Below is a small trained network, with its code and all its weights. Each question gives an input and a class and asks what happens when units are switched off, that is, made to give their printed mean instead of their output.

import numpy as np


def w(rows, s, z=0):
    codes = np.array(rows[::2]) - 128.0
    scale = np.full(codes.shape[1], s)
    scale[-1] = z or s
    return codes * scale


def f(y):
    return np.maximum(y, 0)


def log_softmax(a):
    a = a - a.max(-1, keepdims=True)
    return a - np.log(np.exp(a).sum(-1, keepdims=True))


def net(x, mask):
    res = np.array(x, float).reshape(1, 3) / 4 @ E
    y = f(res @ A[0][:, :-1].T + A[0][:, -1])
    res = res + np.where(mask, y, B[0][:, -1]) @ B[0][:, :-1]
    return log_softmax(res[-1] @ U[:, :-1].T + U[:, -1])


A, B = {}, {}
E = w([
[231,166,19],'x0',
[178,3,103],'x1',
[249,166,234],'x2',
],0.0073)
A[0] = w([
[97,166,143,88],'n1',
[95,121,146,127],'n2',
[103,121,85,106],'n3',
[89,110,70,107],'n4',
[146,143,137,96],'n5',
[149,195,63,106],'n6',
[105,211,108,89],'n7',
[105,113,155,253],'n8',
[168,117,87,133],'n9',
[114,126,99,93],'n10',
[93,120,144,132],'n11',
[100,112,86,102],'n12',
[163,6,109,98],'n13',
[170,141,148,109],'n14',
[136,138,79,78],'n15',
[153,63,121,102],'n16',
[181,123,157,72],'n17',
[159,119,146,102],'n18',
[124,110,140,200],'n19',
[56,65,207,62],'n20',
[152,79,122,74],'n21',
[147,152,56,87],'n22',
[211,129,205,87],'n23',
[61,98,62,115],'n24',
[117,204,106,92],'n25',
[97,135,105,114],'n26',
[110,215,146,94],'n27',
[151,143,95,254],'n28',
[190,137,76,96],'n29',
[76,196,98,119],'n30',
[95,108,108,90],'n31',
[100,140,156,118],'n32',
[111,121,138,107],'n33',
],0.019,0.0076)
B[0] = w([
[139,67,136,169],'n1',
[94,127,137,171],'n2',
[155,150,169,178],'n3',
[172,162,177,205],'n4',
[143,118,161,147],'n5',
[52,107,151,204],'n6',
[154,66,99,198],'n7',
[85,231,2,238],'n8',
[67,108,140,184],'n9',
[143,130,168,152],'n10',
[97,139,129,174],'n11',
[160,145,173,181],'n12',
[178,35,48,249],'n13',
[155,155,164,180],'n14',
[100,109,196,161],'n15',
[152,72,87,190],'n16',
[151,135,183,179],'n17',
[140,134,151,161],'n18',
[112,168,70,189],'n19',
[15,49,239,243],'n20',
[141,59,126,166],'n21',
[50,93,192,188],'n22',
[190,177,220,254],'n23',
[200,189,176,243],'n24',
[145,73,101,189],'n25',
[150,152,149,168],'n26',
[180,57,109,213],'n27',
[76,244,8,227],'n28',
[52,89,188,194],'n29',
[176,102,96,211],'n30',
[149,137,174,167],'n31',
[98,92,143,171],'n32',
[108,125,141,144],'n33',
],0.038,0.0099)
U = w([
[23,139,167,92],'0',
[244,225,199,93],'1',
[210,47,63,137],'2',
[74,255,46,253],'3',
[144,166,110,63],'4',
],0.0081,0.0063)

Each question gives the input, the list of numbers given to net, and the class t.
The units are the neurons (one row each of A and B). Each row of codes is followed by its name. A weight is (code - 128) times the scale printed after its matrix; where a second scale follows, it is the last column's (A, B and U).
mask holds one flag per neuron, in row order. A switched-off neuron (its flag False) gives its mean, the last column of its row in B, instead of its output. The means were averaged over made-up inputs and are rounded, as every weight is.
A unit's drop is (log p(t) with every unit on - log p(t) with that unit switched off) / (log p(t) with every unit on - log p(t) with every unit switched off).
The circuit of an input: a set's keep is (log p(t) with only the set's units on - log p(t) with every unit switched off) / (log p(t) with every unit on - log p(t) with every unit switched off). Starting from the 12 units with the biggest drops (on a tie, the unit counted first), units are removed one at a time, each time the one whose removal leaves the highest keep (on an exact tie, the one counted first), for as long as the keep stays at least 0.8.
units of the circuit, in order: the units of the circuit, biggest drop first
k most important neurons: the k neurons with the biggest drops, biggest first
drop of u: that unit's drop, to one decimal
input [-4,7,-6], class 2: units of the circuit, in order => (n13)
input [-2,-6,-6], class 1: 3 most important neurons => (n24, n13, n4)
input [2,3,-2], class 3: 2 most important neurons => (n20, n27)
input [7,-6,-1], class 0: 2 most important neurons => (n6, n22)
input [3,3,-5], class 1: 2 most important neurons => (n24, n20)
input [2,-6,5], class 2: 4 most important neurons => (n27, n24, n7, n25)
input [6,6,5], class 0: 3 most important neurons => (n29, n9, n27)
input [8,8,6], class 0: 3 most important neurons => (n29, n9, n22)
input [4,2,-5], class 1: 2 most important neurons => (n24, n20)
input [-6,6,-8], class 1: 2 most important neurons => (n24, n4)
input [5,1,-6], class 1: 3 most important neurons => (n24, n20, n4)
input [2,-3,0], class 3: 3 most important neurons => (n13, n20, n28)
input [-4,5,0], class 2: 2 most important neurons => (n13, n28)
input [0,4,-5], class 1: units of the circuit, in order => (n24)
input [7,0,7], class 0: 2 most important neurons => (n29, n6)
input [-6,7,3], class 2: drop of n9 => 0.1
input [8,2,8], class 0: drop of n6 => 0.6
input [8,-5,0], class 0: drop of n20 => 0.0
